Group, then class:
[ 3.74 -0.51 -0.49  0.52 -3.43 -0.45  1.27 -3.02 -1.77 -1.65  4.89  0.01
 -0.68  1.17 -0.82  1.95  1.03  1.20  1.43 -0.58] -> X:<91>
[-0.02  2.00 -0.51 -1.75  1.05 -0.98  0.12 -0.02  0.91  1.37 -0.63  1.03
 -1.00  0.94  0.01  1.59  0.42  0.78  0.76 -0.26] -> G:<101>
[ 1.09  0.99 -0.90 -0.03 -0.32 -0.50  0.10  0.31  1.78 -1.23  0.01  0.94
  0.65  1.92  0.58  0.99 -0.70  1.23 -2.37 -0.43] -> G:<101>
[-3.72  0.00  0.24 -0.84  0.48  0.72  0.09 -0.62 -0.56  2.84  0.22 -0.12
 -1.61 -0.91  0.36 -0.41  0.03  0.06 -0.24 -1.37] -> C:<96>
[-0.25  0.96 -0.78 -1.61 -0.40  1.61  0.44 -1.48 -4.55  2.17  0.74  0.86
 -0.68 -1.67 -0.33  1.64 -0.93 -1.36  0.27 -1.80] -> C:<83>
[-1.04  2.30  0.36 -0.74  0.33 -0.23  0.64  0.86 -0.14  0.02 -0.73  0.96
 -0.40  0.59  0.27  0.97  0.84  0.78  0.38  0.26] -> G:<101>
[-0.40  0.71 -0.61 -0.56 -0.20  1.42  0.43 -1.90 -1.08  0.49 -0.15 -0.27
 -0.91 -0.71 -0.38  3.20 -1.76 -0.79  0.10 -1.78] -> C:<96>
[ 1.13  0.50  0.40 -1.91 -0.41  0.72  2.63 -1.60 -5.67  2.02  0.25  0.51
 -1.98 -0.38 -1.04 -0.07  1.32 -0.35  0.13 -2.91] -> H:<95>
[-0.95  0.64 -1.17  0.67 -0.11  1.01 -0.03 -2.17 -5.71  0.82  0.75 -0.12
 -0.08  0.49  0.08  0.20 -0.30 -1.39  0.18 -0.10] -> C:<83>
[ 0.79  3.91 -1.79 -3.15  0.32 -0.69  1.33  1.27 -7.22  1.69 -0.84  1.33
 -1.23  5.17  0.20 -0.02  2.58  1.52 -1.36  0.71] -> G:<97>
[ 0.00  1.37  0.01 -0.05 -0.05  1.33  1.26 -2.42 -5.03 -0.96 -1.13 -0.18
 -1.18  0.23 -0.34 -0.82  0.23 -0.51  0.73 -1.99] -> H:<95>
[-0.27 -1.11 -1.48  3.33 -0.30  0.77 -1.02 -2.17  0.79 -1.71 -0.16 -0.41
  0.54 -0.63  0.76 -0.43 -1.96 -1.06  1.14 -0.59] -> C:<96>
[ 0.95  1.04 -0.29  0.35 -0.96 -1.47  2.67 -1.24 -4.32  0.87 -0.18 -0.44
 -2.44 -0.31  0.16  1.74  1.39  0.75 -1.61 -0.78] -> X:<98>
[-2.07  5.76  0.27 -3.12 -1.55  0.54  3.40  0.11 -7.22  3.01  2.34  0.70
 -2.63  0.58  0.38 -0.98  2.35  2.13 -0.63 -2.47] -> H:<99>
[ 0.24  1.32 -1.40 -1.21 -0.32 -0.80 -0.20  1.02 -2.11  1.33 -1.05  0.83
  0.02  2.01 -0.80 -1.05  0.24  0.77  0.46  0.37] -> G:<101>
[-0.90  2.53 -0.67 -1.18 -0.34 -0.11  0.55 -0.56 -2.60 -0.27  0.44  0.22
  0.71  1.49 -1.05  0.30  0.35 -1.46  0.22 -1.14] -> H:<99>
[ 0.96  1.46 -0.17  1.69 -0.89  0.87  1.10 -1.28 -3.16  0.19  0.44  0.04
  0.58  0.15  0.13 -2.58 -0.26 -0.33 -0.01 -0.43] -> H:<95>
[ 0.90 -0.03 -0.43 -0.56 -0.67 -0.34  1.63 -0.41 -1.95  1.65  0.45 -0.27
 -2.05 -1.46 -0.04  1.80 -0.62  1.39 -1.43  0.40] -> X:<98>
[-2.01  1.73 -0.29 -2.86 -0.93  1.63  1.48  0.32 -6.44  4.13  1.24  0.74
 -0.57  1.05 -3.28  1.00 -1.27 -1.40 -1.08 -2.70] -> C:<83>
[-1.64  4.23  0.46 -0.27 -1.50 -0.95  1.73  0.22 -5.34 -0.91  0.31  0.63
 -0.13  2.00 -0.30 -1.50  1.07  0.09 -0.28 -1.51] -> H:<99>
[-0.17  1.11 -0.87 -0.10 -0.04  3.21  0.41 -2.44 -3.78  0.43  0.17  0.35
  0.32 -0.15 -0.59  2.02 -1.36 -1.55  1.32 -2.71] -> C:<83>
[-0.64  2.02 -0.16 -1.38  1.28 -0.92  0.13  1.15  0.19 -0.06 -0.24  1.43
 -0.10  2.70  0.82  1.07  1.13  1.15 -0.35 -0.18] -> G:<101>
[ 1.06 -0.28 -0.85  0.79 -0.12  1.49  0.42 -2.65 -2.81  1.05  0.12  0.03
 -1.23 -1.97 -1.49  0.09 -1.54 -1.28  0.70 -0.90] -> C:<83>
[ 1.15  1.47 -0.46  0.51  0.37 -0.99  0.69 -0.89 -2.20 -0.21  1.32  0.53
 -0.67  1.34 -0.84  1.05 -0.46 -0.65 -0.55  0.41] -> X:<91>
[ 0.70  1.25  0.54 -1.37 -0.85  0.10  1.43 -0.23 -2.22 -0.11  0.44  0.43
 -0.23 -1.13 -0.91  0.03 -1.03 -0.87  0.75 -0.98] -> H:<95>
[-0.35  2.35 -1.26 -0.56  0.23  2.21  0.91 -0.76 -7.22  3.08  0.34  0.78
 -3.66  0.51 -1.34  2.29  0.16 -0.47 -0.96 -0.02] -> C:<83>
[-1.44  0.89  0.10 -0.52  1.45 -0.94 -0.31  1.63  2.54 -1.69 -0.99  1.65
 -1.19  0.49  0.49  0.06  1.26  0.87  0.58 -0.34] -> G:<101>
[ 1.81  1.34 -0.17  0.22 -0.03  0.42  0.88 -2.69 -2.37 -1.26  0.33  0.20
  0.04 -0.26 -1.31 -0.24 -0.63 -2.26  0.75 -1.79] -> H:<95>
[-5.18  3.17 -1.40 -1.49 -0.57  3.07  1.47  0.17 -7.22  3.88  0.35 -0.32
 -0.15  2.01 -0.25 -0.83 -0.37 -1.56 -0.60 -2.07] -> C:<96>
[ 0.37  2.06 -0.86 -1.33 -0.28  1.56  0.06 -1.12 -4.49 -0.21  0.18  0.35
  0.59  0.84 -0.42  1.30  0.09 -2.64  0.11 -0.60] -> H:<95>
[ 1.37  2.09 -0.64 -1.40 -0.70 -0.50  1.54 -1.17 -3.36  1.33  0.37  0.38
 -1.45  0.56 -0.46  0.40 -1.17  0.13  0.90 -1.36] -> H:<95>
[ 0.72  1.64  0.64  0.00 -0.77  0.04  0.68 -1.93 -0.98 -2.31 -0.24  0.71
 -0.25  0.35  0.32 -0.13 -0.05  0.56  1.32 -2.23] -> H:<99>
[ 1.17  1.16  0.54 -0.79 -0.48  0.27  0.56 -1.66 -0.69 -0.94 -0.63 -0.02
 -0.88 -1.94 -0.41  1.79 -0.43  0.06  0.89 -0.26] -> H:<95>
[ 0.34  1.66  0.14 -0.52  0.06  0.94  0.94 -1.27 -1.95 -0.27 -0.91 -1.05
 -0.56 -1.60 -1.03  1.78 -1.21  0.43 -0.22 -0.81] -> H:<99>
[ 2.14  1.02  1.12  0.08  1.11 -0.63  2.88 -1.35 -1.39  1.26  0.23  0.49
 -1.09  0.92 -0.21  0.77  1.44  2.09 -1.44 -0.65] -> X:<91>
[ 1.31 -0.06 -0.36  2.20 -0.77 -0.63 -0.29 -3.34  1.02 -2.21 -0.58  0.58
 -0.48 -1.98  0.03 -1.18 -2.48 -0.95  1.68 -1.14] -> H:<99>
[ 0.23  1.68 -0.90 -1.71 -0.97  1.32  1.61  0.87 -4.77  3.10  0.99  0.30
 -1.57 -1.09 -1.02  0.92 -1.88 -1.80 -0.59 -0.70] -> C:<83>
[-2.09 -0.11 -1.06  1.01 -1.19  1.28 -1.16 -1.99 -1.11 -0.26  0.65  0.06
  2.16  0.88  0.64  1.82 -1.55 -2.11  0.05 -1.24] -> C:<96>
[ 1.06  0.04  0.18  0.85  2.11 -0.25  0.62 -0.90 -0.82  1.87 -0.35 -0.10
 -1.02 -0.91  0.45  1.17  0.55  1.56 -1.09 -0.31] -> X:<91>
[-4.01  3.22 -0.62 -2.25 -0.29  2.84  1.31  0.15 -7.22  3.35  0.61  0.05
 -0.70 -0.60 -0.56  1.58  1.58 -0.83 -0.79 -2.98] -> C:<96>
[ 1.57 -0.77 -0.94  0.14  0.29 -0.82  0.58 -1.50 -0.05  0.12 -0.25  0.41
 -1.86  0.35 -0.10  1.75  0.32  2.55  0.01 -0.78] -> X:<91>
[ 0.05  0.86 -1.07 -0.21 -1.35  2.38  1.15 -1.01 -3.61 -0.29  0.94  0.25
  1.69  0.11 -0.36  0.63 -0.96 -0.96 -0.22 -0.66] -> C:<83>
[ 2.35  1.14 -0.46  0.60  0.67 -0.58  1.07 -2.39 -0.78 -1.16  0.91  0.75
 -1.04  0.85  0.34  1.88 -0.63  0.48  0.39 -0.40] -> X:<91>
[ 1.43  0.64  0.85  0.52  0.65  1.09  0.60 -1.50 -0.05 -1.41 -1.76 -0.28
 -0.59 -1.30 -0.50  0.42  0.70 -0.24  1.34 -2.68] -> H:<95>
[ 0.98  2.97 -0.32 -2.28  0.34 -1.22  1.52  0.26 -3.61  2.60  0.55  1.01
 -1.45  0.93 -0.26  1.82  0.67  0.52 -1.26 -0.50] -> X:<91>

Group and class of each row:
[ 0.64  1.40  1.53 -2.88  0.78  2.20 -0.06  0.22 -2.48  0.07  0.75 -1.58
  0.60  0.61  1.39 -1.59  4.78  0.43 -0.70  0.34] -> E:W
[-1.55  1.58  0.45  0.32  0.46  0.31 -1.16  0.38 -0.56  0.38  0.50  4.10
  0.10  0.47  0.70 -1.07  3.39 -0.84 -0.65  1.32] -> E:D
[-0.38  1.15  0.15 -1.53 -1.06  0.75  1.21 -0.35 -1.01 -0.29  0.02 -3.23
  0.06  0.57 -1.32 -0.08  1.99 -0.44  0.31 -0.70] -> J:K
[ 1.62 -0.74 -0.74  0.10  0.45  0.94  0.82  0.57 -1.48 -0.31 -0.37 -3.64
  0.21  0.14 -3.34  0.62  0.56  0.15  0.98 -0.87] -> J:Z
[ 0.33 -1.44  0.05 -0.20 -0.34  1.89  0.69 -0.02 -0.40 -0.46  0.10 -3.97
  0.57  0.61 -1.02  0.42  0.37  0.60  0.32 -0.39] -> J:K
[ 0.19  0.46 -0.33  0.39 -0.84  0.53 -0.02  0.78 -0.67  0.24  1.52  1.18
 -0.35 -0.07 -1.18  0.59  0.25 -1.54 -0.75  0.08] -> J:Q
[-0.89 -1.46  0.32 -1.25 -0.98 -2.75  0.23 -0.03 -1.85  0.32 -0.72  1.02
 -1.02 -1.04  0.52  0.92 -1.49 -1.80 -0.92 -1.10] -> N:V
[-1.15  1.31  0.96 -1.30 -0.82  0.87 -1.08  0.38 -0.66  0.12  0.99  3.94
  0.02 -0.39  1.45  0.13  2.03 -0.29 -0.52 -0.01] -> E:D
[-0.79 -2.16  0.87  1.56  0.37  0.00 -0.70 -4.04 -2.37  0.74  0.35 -0.19
 -1.16  1.30 -2.05 -0.62 -1.63 -0.93 -0.60 -0.07] -> J:K
[-0.55  0.23  0.41 -1.44 -1.63 -0.54 -0.45 -1.03 -0.33 -0.19  0.14 -0.77
 -1.54  0.26  0.66 -0.54  0.42 -1.64 -0.07 -0.73] -> N:L
[ 0.54 -0.04  0.75 -0.88 -1.64  0.54  0.28 -0.21 -1.00 -0.07  0.39 -0.70
 -1.03  0.32 -0.16 -0.26  1.24 -1.57 -0.54 -0.78] -> N:V
[ 0.20 -0.07 -0.21  1.75 -0.33 -0.16  1.23 -0.27 -0.62  0.30  0.01 -3.00
 -0.74 -0.22 -2.37  0.89  0.02  0.46 -0.41 -0.39] -> J:Z
[-1.15  0.45  1.23 -0.90 -0.20  1.47 -1.97  0.11 -1.67  0.97  0.79  2.89
  0.22 -0.07  0.95 -0.84  3.14 -3.27 -0.54  1.64] -> E:D
[-0.90 -0.32  0.58 -2.79 -0.71  1.10 -0.61  0.97 -2.17 -1.41  0.67  2.57
 -0.48 -1.53  4.78  0.84  3.37  1.54  0.38 -0.09] -> E:P
[-1.40  1.47  0.15 -2.52 -1.24  0.60 -1.38 -0.73 -0.34  0.15  1.16 -1.89
 -0.36  0.70  3.16  0.12  0.24  2.18 -0.42 -1.00] -> Y:U
[-0.86  0.28  1.76 -0.56  0.64  0.76 -0.50  0.33 -1.09  0.06  0.52  3.22
  2.78 -0.56  0.35 -0.28  2.57  0.60  0.66  0.40] -> E:P
[-0.26  0.15 -0.68  0.25 -1.15  0.66  0.37 -0.40  1.12 -0.51  0.46 -0.73
 -0.66  0.72 -1.94 -0.17  1.88 -0.89 -0.07  0.31] -> J:Q
[-1.12  1.11 -0.59  1.86 -1.38 -0.58 -1.74 -0.68  0.82  1.36 -0.39  0.63
 -0.85  1.79 -0.63 -0.51 -1.49 -0.33 -1.25 -0.40] -> N:S
[ 0.02 -0.51  0.19 -0.93 -0.58  0.76  0.47  0.11 -1.13  0.00  0.49 -4.70
  0.19 -0.66  0.17 -0.66 -0.22 -0.24 -0.06 -0.72] -> N:V
[-0.72 -1.36  0.54 -1.82 -0.22 -0.11  0.72  0.58 -1.21 -0.44 -0.74 -4.19
 -0.59 -1.69  0.38  0.72 -1.48 -0.29  1.11 -0.39] -> N:V
[ 0.10 -0.21 -0.28 -0.07 -1.03 -0.24  0.49  0.37 -0.69 -1.23  0.01 -0.84
 -0.43  1.25 -2.09  0.97  1.33 -1.35 -0.49  0.19] -> J:Q
[-1.10  0.51 -0.09  0.04 -0.53  0.97  0.88  0.12 -1.36 -0.13  0.68 -3.13
 -0.51  0.69 -3.59  0.84 -1.87  0.16 -0.34 -0.97] -> J:Z
[ 0.17 -0.76  0.82 -2.48  0.06  2.85  0.46  0.29 -2.94  0.27  0.77 -2.21
  0.56 -0.29  1.15 -0.11  5.78  1.24  0.13  1.04] -> E:W
[ 0.17  1.65  1.59 -1.93 -0.46  1.73 -0.55  0.07 -1.69 -0.12  0.05  1.84
  0.82  0.65  1.69 -1.42  3.74  0.31 -0.29  0.27] -> E:W
[-1.50  2.77  0.61 -0.73 -0.16  0.19 -2.44 -0.04  0.49  0.40  0.62  4.25
  0.21 -0.03  1.20 -0.69  1.70 -1.51 -0.12  1.16] -> E:D
[-0.55  0.79  0.33 -0.90 -0.56  0.36 -1.26  0.81  0.57 -0.05  0.33  3.14
  0.33  0.04  2.21 -0.62  2.10 -0.05 -0.36 -0.17] -> E:D
[-0.87  1.90  1.64 -1.09  1.92  1.33  1.93  0.36 -0.84  0.43  0.98  2.70
  0.98 -0.13  1.44  0.20  2.85  1.13  0.34  0.80] -> E:D
[-0.46  0.10  1.08 -1.59 -0.96 -0.83 -0.21 -0.08 -2.50  0.93  0.89 -1.73
 -0.43 -0.84  0.47 -0.05 -2.35 -0.74 -0.30 -0.80] -> N:V
[-0.49  0.18 -1.43 -1.09 -3.85  0.06 -1.15 -0.05 -0.44  0.53  0.56  0.68
 -0.11  0.04  0.31  0.20 -0.35 -0.33  0.51 -1.21] -> N:S
[-0.51 -0.54  0.79 -0.56  1.12  0.13 -1.15 -0.22 -1.59  0.51  0.79  3.77
  0.38 -0.07  1.35 -0.63  3.54  1.33  0.22  0.41] -> E:D
[ 0.26 -0.22  1.26 -0.29  0.65  3.23  2.25  0.16 -1.08  0.08  0.48 -5.85
  0.52  0.49 -2.91  1.07  1.66  1.44  0.23  0.16] -> J:Z
[-0.21 -0.60  0.22 -0.94 -1.15  1.60  0.53  0.32 -1.22  0.08  0.26 -2.69
  0.01  0.35 -1.00  0.64  0.59 -0.73 -0.97  0.19] -> J:K
[ 0.11 -1.16  0.84 -1.82  0.91  1.68  2.17  0.24 -3.23 -0.12  0.60 -5.92
 -0.28  0.42 -2.71  0.23  1.13  1.10  0.97 -1.22] -> J:Z
[-1.26  0.21  1.74 -0.70 -0.04  0.56 -0.93  1.01 -1.94 -0.03  0.54  4.19
  0.16 -0.17  3.20 -0.29  3.86  1.30  0.20  0.35] -> E:P
[ 1.23 -0.93 -0.05 -1.40 -1.21  1.21  1.15  0.70 -1.27 -0.65 -0.17 -4.95
 -0.14 -0.52 -0.77  1.05  1.50 -0.25  0.22 -0.24] -> J:Q
[ 0.18 -0.73  1.36 -1.19 -0.16 -0.24 -1.27  0.73 -1.63 -0.26  0.23  4.59
  0.29 -0.81  3.68  0.34  2.22  0.52  1.12 -0.34] -> E:P
[-1.32  1.29  1.04 -0.49  0.93  1.57 -0.73  1.42 -1.62  0.40  0.94  3.06
  0.81  0.65  0.59 -0.45  2.84  0.84  0.16  0.19] -> E:D

Group and class of each row:
[-0.86 -2.74  5.16  1.24 -2.12 -0.57  0.83 -0.95  2.02 -2.49 -0.24  1.68
 -1.79 -1.95 -2.34  0.17 -0.15 -0.90  3.68 -0.93] -> (61):<31>
[-0.97 -3.08  3.95  1.77 -1.72  2.01  3.14  1.12  0.53 -3.81  2.53  1.60
 -1.31 -3.29 -0.74  0.05 -0.19 -1.80  1.84 -0.56] -> (61):<24>
[-0.19  0.39  2.34 -0.26  0.61  0.51  0.68 -1.28  3.04 -3.65 -1.78 -0.93
 -1.61 -1.23 -1.71 -0.88 -1.66 -1.96  4.39  2.32] -> (61):<31>
[ 2.42  0.41  0.85  1.12 -1.73  0.11  3.09  0.48  2.35 -5.36  0.39  1.70
  0.02 -0.77 -1.64 -1.93 -0.50 -0.51  3.14 -1.03] -> (65):<22>
[ 0.91 -2.33  3.00  0.78 -1.08 -0.59 -0.05 -1.69  5.44 -3.01 -2.18  2.75
 -2.70 -0.54 -2.90 -1.89 -1.55  0.09  4.78 -0.27] -> (61):<31>
